[  5  11  -3  17  -1   0  14  19  -9  -4   5   5  -4   8  27 -14 -12  -8
   3  -4 -22  -4   9] -> [74]
[  4   4   6  16  -1   6  -8 -22 -10   1  21  -2  -5  29  57   0  -2   4
   2 -11  20  -8  21] -> [74]
[ 1 -1  4 15 -3 -4  8 17 -2  4 -9  2  7  3 12 -4 -4 -6 -3 -6  9 -6 26] -> [74]
[  4 -11  -5   4   1   9  -7  -1   0   4 -10  -5  -3  16  -9 -10  -2  -3
  33  -7  19  -1   4] -> [74]
[  4  -5   5   3  -6   0  -1 -16   4  -5 -34   1   2   5   2  -3  -8  -1
  28  -1   4   2  16] -> [74]
[  0  11  10  11  -2   6  10 -22   1   1 -19  -4  -6   2  63   7   4  -3
 -25  -7  22  -3  25] -> [74]
[ -1  -6  -8   4   4   7  -5   9   0   2 -13  -7  -3  -5 -37 -13  -8   0
 -22   1   5   1   3] -> [74]
[ -4   9  -6   4   7  -2   7   1   4   6 -14   3  -7   1  -7 -12  -5  -2
  22  -1   3   4 -17] -> [82]
[  8   1  -2   8   0   2   3   5  -5  -3 -10  -4   0  12  24   3  -2  -3
 -22  -4   2   0  20] -> [74]
[  9 -14   8   6 -10  -1  16   5  -3  -6 -27   5   4  -5 -22 -15  -6  -2
   4  -5  -8   0  10] -> [74]
[ -3   6  -3  -6   4   1   4  -6  -4   6   5  -1 -13  13   5  -9  -7   4
   0  -2  17  -2  -9] -> [74]
[ 3 -2  7 10 -4  6 14 -4 -4 -3 -6  0 -2 14 38  4 -4  3 29 -5  0 -1 16] -> [82]
[  2   5  12   2  -5   1  17 -19   0  -5 -14   6  -5  15  63  -2  -2   2
  28  -6   6  -3  -2] -> [82]
[  0  11 -11   9   5   0  14  14   5   5  -8   2   1  -5   6   0  -7  -5
  -4   0  -5  -4   2] -> [82]
[ -6  -2   7  -2   4  -6   1 -12   2   7   6   6  -6   2   0   0  -4  -4
   4  -5  -5  -2  -9] -> [82]
[  2  -1  -4  13   6   3  13  16   3   6  -4   0   1   7  47 -10  -9  -3
  43  -5  -2  -5  -6] -> [74]
[ 15 -12   5   8  -5   7  19  -4   8 -18 -27   6   1  13  44  -8 -11  -2
  21  -7 -28   4   7] -> [82]
[  7 -12   9   5  -3   3   3  -4   8 -10 -30   3  14  -4  21  -2   3   1
   5  -5  -1   4   8] -> [82]
[  7  -5  -2  11   4  -3   8   3   8  -7  -4   5   9   2  25   4  -3  -3
  38  -5 -15   1   5] -> [82]
[  3   4  10   3  -8  -4   0   7  -3   1  -6   3   6  -2 -19  -5  -4  -4
  16  -2  13  -3   8] -> [74]
[  4  -3  -7   3  -4   0  -1   5   2   2 -17   2   1   3   9  -6  -9   1
  26  -6  -6  -1   0] -> [74]
[ 13 -16   8   3  -9   1   0  -2   2  -6 -17   0   4   0 -26 -15  -6   2
  11  -2   2   4 -10] -> [82]
[  5   7 -14   6   3  11  -7 -15   9   4  14 -11  -6   9  -8   5   4  10
  39   0  17   7 -20] -> [82]
[  3  -4   8  -6 -11   5   6 -18   7  -4 -29  -4  -2   0  42   0   4   0
   5  -5  19  -2  16] -> [82]
[  7  -3   6   1  -1  -1   3  -9   2  -9  -1   5  -7  15   7  -5  -8   2
  37  -2 -25   4  -6] -> [82]
[  2   4 -11  -4  -2  10   7  -6  16  -2  -9  -7   5   7   2   6   2   6
  10   1   1   7 -24] -> [82]
[  7  -1 -12  15  -1   6   5  -2   5  -1 -11  -1  -7  12  19  -8  -3  -2
   3  -4 -18   4   0] -> [82]
[ -7  14  -5   9  -5   5  14 -20  -4   2  -9  -9 -11   7  45  10   9  -2
 -43  -4  14  -3  20] -> [82]
[  8  -9   0  15 -16  11  -1   0   2  -7 -23  -3   5   2   5  -8   1  -4
 -37  -4  25  -3  31] -> [82]
[  1  -6  -8   4   1   2 -27   4  -3   5   8  -3  -1   3 -25   0   2  -1
 -15   0   6  -5  19] -> [74]

[ -2   0   2   5  -5 -17   1   8   0   7   7   5  -4 -13  14  11 -35   1
  -3   3   0   5   7  -4   8  -1  -9   9  29   1   7  -5  -9  -6  43 -11
   0   8  -4 -16 -10 -15   5 -13  14   2   6 -21  19  -2   5   4  -3   1
   2  10  -4 -39  -8 -11  -4   0   5  -9   3   0   0   3  10  -1  -3   1
   2   9   3  26   2   0   4  -9  -1  10 -29   2   1   8   0  -4] -> [58]
[  4   7  -3  -6   5   2  -6  -9   1  -9  -7  -4  -2 -16 -37  14  32  -5
 -13   1  11  -2  -7  -3 -10  -1  -5 -12 -20  13 -10   5   0   9  -7   4
   1 -15   0  49   8 -20  -2  -4 -12   8  -1 -20 -25   3 -15  -2   6   9
  -5  -7   3  -5   3  24   6  -3   0   3   0  -2   0   0  -6  11   0  -1
  -1   2 -11 -21  -2   0  -4   6  -1 -13  38  -5  -2 -14 -15   0] -> [60]
[ -1   0   0   4  -5  -9   0   6   0   4   3   3   3  -6  19  -6  -4  -1
  -5   3   4   4   7  -4   9  -2   0   9   0  -5   1  -4  -7  -1  36  -5
   1   6  -2  -2  -8 -25   2  -5   4  -6   2  -9   5  -1   1   0   0  -5
   0   9  -1 -30  -6  -4   0   0   0   4   5  -1  -5   0   4   0  -7  -1
   1   0   5   9   3   0  -3  -8  -2   6  -3   1   2   3   2  -8] -> [58]
[  0   4  -1   1  -3 -21  -3   0   1   4   6   4 -10 -19  -2  11  -8  -2
  -2   3   7   3  -2  -5   2  -2   2   0  33   8   3  -5 -11   0  45  -9
   1   2  -3  13  -2 -21   3 -11  11  10   5 -23   2   0   2   0  -5  10
   0   5  -2 -45  -6  -1  -2  -6   8  -9  -4  -2   2   2  11   2  -5   2
   3  15  -4  15  -1   0   9  -6   1   4 -12   0  -7  -3 -10  -2] -> [58]
[  2   1  -1   0   3   7  -4  -3   0 -11  -7  -4  -1 -10 -18   8  23  -3
 -16   1  10   2  -4   5  -5  -1  -3  -8 -11   2  -4   3   2   7  -2   2
   2  -9   1  31   2  -5  -1   2  -7   6  -3   8 -16   2  -6  -4  -3  15
  -3  -6   0   5   2  12   4   0  -1   2   0  -1   0   2   0   6   1   2
   0  -3  -8 -17   0  -1  -7   7   2 -11  16  -3  -1 -15 -10   2] -> [60]
[  1   3  -3  -2   2   2  -4  -3   0  -7  -5  -3  -1 -11 -21   8  25  -4
 -15   1  10   1  -3   1  -5  -2  -3  -6 -10   2  -4   2   2   7   7   0
   2  -9   0  26   3 -14  -1   2  -7   4  -1   6 -14   2  -7  -4  -1   7
  -5  -6   1  -1   1  13   4  -3  -1   2   0  -3   0   1  -1   7  -3   1
   0  -1  -5 -15   0  -1  -5   3   1  -8  23  -3  -2 -13 -12   1] -> [60]
[ -2   1   1   6  -6 -19   1   8   0   8   8   5  -1 -10  14   0 -39   1
  -1   4   2   4   7  -6  10  -2   2  11  21  -1   5  -5 -10  -5  49  -7
   0   8  -3 -16 -11 -25   4 -11  13  -2   5 -31  16  -2   7   3   0  -1
   2  10  -4 -36  -7  -8  -3   0   2  -6   5  -1  -2   2   7  -2  -4  -1
   2   4   6  22   2   0   1 -11  -3  12 -21   2   2   7   1  -8] -> [58]
[  1   4  -2  -1   2   2  -3  -2   0  -6  -4  -2  -2  -6 -11   6  25  -3
 -13   1  10   2  -3   1  -3  -1  -2  -3  -9   1  -4   2  -1   4   9   1
   1  -7   0  24   0 -14  -1   1  -4   5   0  -4 -12   2  -6  -2  -3   7
  -4  -5   1 -11   0  10   4  -2   0   3   0  -2   0   1   2   6  -1  -1
   1   1  -4 -14  -1  -1  -1   2   1  -7  18  -3  -1 -11 -14   1] -> [60]
[ -1   3  -2   3  -4  -6  -1   1   1  -1   0   0   0  -7  10   0  14  -3
  -5   2   8   3   2  -3   7  -2  -2   8  -1  -4   0  -1  -4   1  32  -2
   1  -3  -1   6  -7 -14   0 -12   1  -3   1   1  -4   1  -4   1  -4   0
  -3   1   2 -15  -5  -3   2  -1   1   7   2  -2  -4   0   5   2  -5   0
   1   0   2  -3   1   0   1  -3  -1   2  14   0   0  -3  -9  -5] -> [58]
[ -1   2  -1   2  -3  -6  -2  -1   1   3   5   3  -8 -16   2   6  -5  -2
  -7   3   5   2   0  -1   7  -1   2   4  16   6   3  -2 -10   1  37  -9
   1   2  -2   6  -3 -16   2 -11   9   9   4 -13   1   0   3   1  -7   7
  -1   4  -2 -42  -5  -4  -1  -3   7  -5  -1  -1   1   3   9   1  -5   3
   2  11  -1  11   0   0   7  -3   0   4 -15   1  -4   6  -8  -2] -> [58]
